Here is a tiny trained network, its code and every weight. The questions are about switching its units off for an input and a target symbol, where a switched-off unit gives its printed mean instead of its output.

import numpy as np


def w(rows, s, z=0):
    codes = np.array(rows[::2]) - 128.0
    scale = np.full(codes.shape[1], s)
    scale[-1] = z or s
    return codes * scale


def f(y):
    return y / 2 * (1 + np.tanh(0.7978845608 * (y + 0.044715 * y**3)))


def softmax(a):
    e = np.exp(a - a.max(-1, keepdims=True))
    return e / e.sum(-1, keepdims=True)


def log_softmax(a):
    a = a - a.max(-1, keepdims=True)
    return a - np.log(np.exp(a).sum(-1, keepdims=True))


def net(x, mask):
    ids = ['αβδθλτω'.index(c) for c in x.split()]
    T = len(ids)
    res = E[ids] + P[:T]
    u = 0
    for l in range(3):
        q, k, v = (res @ M[l].T for M in (Q, K, V))
        z = softmax(np.where(np.tri(T) > 0, q @ k.T / 4**0.5, -1e9)) @ v
        res = res + np.where(mask[u], z, O[l][:, -1]) @ O[l][:, :-1]
        u += 1
        y = f(res @ A[l][:, :-1].T + A[l][:, -1])
        res = res + np.where(mask[u : u + 4], y, B[l][:, -1]) @ B[l][:, :-1]
        u += 4
    return log_softmax(res[-1] @ U[:, :-1].T + U[:, -1])


Q, K, V, O, A, B = {}, {}, {}, {}, {}, {}
E = w([
[143,165,141,137,120,152,128,52,111,122,156],'α',
[163,57,89,152,97,133,150,90,106,107,116],'β',
[57,100,127,80,103,166,171,149,166,150,137],'δ',
[160,134,155,156,64,145,114,123,114,252,115],'θ',
[186,119,105,104,173,153,127,135,175,155,196],'λ',
[141,145,88,168,122,143,142,155,190,75,81],'τ',
[201,89,165,87,125,134,123,211,82,119,123],'ω',
],0.021)
P = w([
[124,186,238,108,247,30,172,3,150,132,45],'0',
[137,141,62,90,15,174,81,147,128,122,191],'1',
[130,139,90,87,24,179,75,125,144,129,194],'2',
[122,125,118,106,31,173,76,129,165,128,169],'3',
[117,132,109,126,46,192,108,111,184,120,187],'4',
[125,153,118,111,37,163,149,139,178,124,176],'5',
[117,146,99,118,39,191,124,130,166,120,189],'6',
[152,170,136,103,32,143,193,136,170,117,179],'7',
[124,156,138,123,44,162,153,134,182,143,160],'8',
],0.0052)
Q[0] = w([
[45,141,141,174,121,63,111,119,92,70,74],'0.h1',
[92,76,75,151,195,68,97,94,127,96,131],'0.h1',
[133,148,123,98,254,77,114,171,86,153,173],'0.h1',
[88,124,112,135,226,58,71,187,54,165,127],'0.h1',
],0.0071)
K[0] = w([
[75,161,114,182,17,176,108,121,121,113,122],'0.h1',
[133,124,2,155,65,184,117,107,133,95,170],'0.h1',
[137,109,97,104,99,135,85,151,142,191,224],'0.h1',
[139,68,84,184,27,151,107,153,154,179,152],'0.h1',
],0.0081)
V[0] = w([
[35,180,192,101,167,58,119,136,168,159,130],'0.h1',
[120,83,157,129,145,124,107,156,119,184,164],'0.h1',
[101,77,100,139,148,137,214,94,153,26,152],'0.h1',
[88,132,191,122,173,2,142,150,91,55,103],'0.h1',
],0.0059)
O[0] = w([
[73,179,40,148,171,160,157,115,153,99,48,87],'0.h1',
[110,81,49,119,186,254,140,137,87,131,179,2],'0.h1',
[103,103,217,107,150,34,55,149,132,195,124,234],'0.h1',
[90,151,214,155,181,197,106,110,129,138,33,39],'0.h1',
],0.0071,0.0014)
A[0] = w([
[113,213,170,175,92,205,96,28,147,99,136,192],'0.n1',
[121,69,48,118,68,57,125,27,171,62,192,255],'0.n2',
[93,114,124,227,57,212,71,254,230,159,122,159],'0.n3',
[96,212,152,92,191,110,108,7,120,128,178,213],'0.n4',
],0.0049,0.00067)
B[0] = w([
[163,105,128,176,149,69,140,220,2,59,164,253],'0.n1',
[63,137,126,136,81,46,49,87,148,165,171,230],'0.n2',
[93,183,121,149,107,82,169,242,74,146,240,216],'0.n3',
[105,116,89,180,205,73,128,144,74,79,143,213],'0.n4',
],0.0072,0.0045)
Q[1] = w([
[120,166,127,102,206,148,86,105,155,177,95],'1.h1',
[143,105,168,177,57,95,136,181,108,115,254],'1.h1',
[78,154,147,75,131,159,135,137,89,131,13],'1.h1',
[117,77,113,127,147,176,142,82,173,122,108],'1.h1',
],0.0072)
K[1] = w([
[142,152,87,114,103,176,55,210,121,89,221],'1.h1',
[172,140,205,161,254,189,181,2,203,145,29],'1.h1',
[103,116,79,183,67,132,181,145,97,33,188],'1.h1',
[153,147,178,128,61,133,64,140,98,143,131],'1.h1',
],0.0065)
V[1] = w([
[17,152,133,148,121,201,223,177,112,92,5],'1.h1',
[229,177,76,236,72,157,194,137,124,97,137],'1.h1',
[81,4,204,217,60,105,137,45,132,154,119],'1.h1',
[88,235,49,102,131,91,247,54,122,192,168],'1.h1',
],0.0044)
O[1] = w([
[56,75,204,107,120,137,38,202,78,99,152,32],'1.h1',
[179,246,158,97,91,143,142,171,85,229,68,159],'1.h1',
[118,110,94,128,63,111,80,28,131,86,2,125],'1.h1',
[98,122,56,83,218,111,26,129,81,169,62,253],'1.h1',
],0.0059,0.0013)
A[1] = w([
[130,58,105,119,47,105,133,127,109,93,111,189],'1.n1',
[120,134,172,2,74,168,138,133,174,118,147,208],'1.n2',
[186,142,112,119,196,110,101,122,142,113,62,127],'1.n3',
[179,144,188,112,96,117,107,165,114,123,121,1],'1.n4',
],0.0071,0.0021)
B[1] = w([
[135,102,119,191,110,177,86,132,117,93,129,249],'1.n1',
[96,72,107,222,129,89,199,102,100,141,174,255],'1.n2',
[161,86,132,168,145,128,138,255,107,161,111,139],'1.n3',
[134,128,155,95,114,178,95,100,113,137,135,193],'1.n4',
],0.01,0.0029)
Q[2] = w([
[99,163,115,122,142,115,129,128,130,93,120],'2.h1',
[79,101,120,93,149,182,148,121,204,155,112],'2.h1',
[170,117,107,255,76,25,157,188,90,157,161],'2.h1',
[145,111,184,161,112,94,144,192,158,170,119],'2.h1',
],0.0087)
K[2] = w([
[102,105,119,124,111,125,111,143,138,90,118],'2.h1',
[72,102,132,141,70,129,157,92,135,169,144],'2.h1',
[142,144,89,189,254,96,148,194,118,142,95],'2.h1',
[136,170,157,137,141,119,152,166,123,195,102],'2.h1',
],0.0095)
V[2] = w([
[158,176,226,201,135,1,137,146,104,89,97],'2.h1',
[136,147,134,48,70,149,72,165,135,112,52],'2.h1',
[127,70,82,118,175,110,13,145,127,119,123],'2.h1',
[162,135,189,127,170,184,118,158,237,130,66],'2.h1',
],0.0053)
O[2] = w([
[75,153,96,3,147,179,144,106,145,102,68,255],'2.h1',
[58,178,163,182,31,96,104,149,110,153,160,65],'2.h1',
[32,126,145,134,199,84,107,102,163,175,160,144],'2.h1',
[124,105,171,56,74,72,82,108,221,81,244,109],'2.h1',
],0.0062,0.012)
A[2] = w([
[202,167,32,216,170,87,137,245,198,103,28,199],'2.n1',
[201,200,253,168,170,40,27,42,58,67,234,100],'2.n2',
[193,11,146,226,148,150,126,150,165,248,179,2],'2.n3',
[121,174,152,190,164,113,137,161,204,167,24,157],'2.n4',
],0.004,0.0032)
B[2] = w([
[45,158,208,76,24,123,51,92,137,44,224,253],'2.n1',
[85,164,9,60,201,166,189,127,89,103,45,227],'2.n2',
[104,91,213,191,128,111,93,115,211,199,79,188],'2.n3',
[158,185,86,69,53,2,176,83,36,68,242,144],'2.n4',
],0.005,0.0038)
U = w([
[101,174,94,73,190,145,135,94,80,83,89,236],'α',
[129,97,119,160,96,110,93,70,148,91,61,41],'β',
[2,91,133,169,176,109,150,166,120,121,103,4],'δ',
[116,200,164,140,117,110,101,134,76,202,115,130],'θ',
[171,132,103,112,198,81,123,118,174,130,186,98],'λ',
[83,166,167,73,102,101,89,157,144,49,158,137],'τ',
[165,80,172,124,154,175,136,197,102,58,124,95],'ω',
],0.0067,0.0016)

Each question gives the input, a string of symbols that net reads in full, and the target symbol t.
The units are the heads (4 rows each of Q, K, V and O) and the neurons (one row each of A and B). Each row of codes is followed by its name. A weight is (code - 128) times the scale printed after its matrix; where a second scale follows, it is the last column's (O, A, B and U).
mask holds one flag per unit, layer by layer, with each layer's heads first. A switched-off unit (its flag False) gives its mean, the last column of its rows in O or B, instead of its output. The means were averaged over made-up inputs and are rounded, as every weight is.
A unit's drop is (log p(t) with every unit on - log p(t) with that unit switched off) / (log p(t) with every unit on - log p(t) with every unit switched off).
The circuit of an input: a set's keep is (log p(t) with only the set's units on - log p(t) with every unit switched off) / (log p(t) with every unit on - log p(t) with every unit switched off). Starting from the 12 units with the biggest drops (on a tie, the unit counted first), units are removed one at a time, each time the one whose removal leaves the highest keep (on an exact tie, the one counted first), for as long as the keep stays at least 0.8.
circuit, biggest first: the units of the circuit, biggest drop first
k most important neurons: the k neurons with the biggest drops, biggest first
top k neurons in layer l: the k neurons of layer l with the biggest drops, biggest first
drop when u is switched off: that unit's drop, to one decimal
input λ δ α α τ α τ β, target λ: circuit, biggest first => (1.h1 0.h1)
input ω τ α ω λ α ω λ λ, target ω: circuit, biggest first => (0.h1 1.h1 2.h1)
input ω λ α λ τ τ, target ω: circuit, biggest first => (1.h1 0.h1 2.h1)
input α α ω α β λ, target α: circuit, biggest first => (2.h1 0.n4 0.n1 0.h1)
input λ λ α β, target λ: circuit, biggest first => (1.h1 2.h1)
input ω θ β β, target ω: circuit, biggest first => (0.h1 1.h1 1.n1)
input δ ω β δ α λ λ α ω, target δ: circuit, biggest first => (1.h1 2.h1 0.h1)
input λ α τ α τ α, target λ: circuit, biggest first => (1.h1 2.h1 0.h1)
input λ δ α, target λ: circuit, biggest first => (1.h1 2.h1)
input τ λ δ τ α ω, target τ: 2 most important neurons => (1.n2 1.n3)
input δ α λ λ δ ω θ, target δ: circuit, biggest first => (1.h1 0.h1 2.h1)
input ω β ω λ λ δ τ θ, target ω: top 3 neurons in layer 0 => (0.n3 0.n2 0.n1)
input β ω λ ω α, target β: 3 most important neurons => (0.n3 1.n1 0.n2)
input β β ω α τ, target β: top 2 neurons in layer 0 => (0.n1 0.n4)
input θ β α β θ β, target θ: circuit, biggest first => (0.h1 1.h1 2.h1)
input τ δ α α α α β, target τ: 3 most important neurons => (0.n2 1.n3 1.n2)
input ω ω α α α α, target ω: top neuron in layer 0 => (0.n1)
input λ α α θ λ λ τ τ, target λ: top neuron in layer 1 => (1.n3)
input α θ ω, target α: top 3 neurons in layer 1 => (1.n2 1.n3 1.n4)
input β τ θ ω ω, target β: top 2 neurons in layer 1 => (1.n1 1.n2)
input β α τ α τ ω λ λ, target β: most important neuron => (0.n3)
input ω α λ α θ τ τ α λ, target ω: top 2 neurons in layer 0 => (0.n2 0.n3)
input λ α θ ω α α α δ, target λ: 3 most important neurons => (1.n2 1.n3 0.n3)
input λ τ τ ω θ τ ω τ θ, target λ: circuit, biggest first => (1.h1 2.h1 0.h1)
input λ λ λ ω, target λ: drop when 0.n1 is switched off => 0.3
input α β β θ τ θ, target α: drop when 0.n4 is switched off => 0.5
input θ θ θ δ τ, target τ: top neuron in layer 1 => (1.n2)
input β λ α τ τ λ α, target β: drop when 1.h1 is switched off => 1.3
input θ ω ω, target θ: drop when 1.h1 is switched off => 1.2
input α α α ω θ α τ θ λ, target α: top 2 neurons in layer 0 => (0.n4 0.n1)
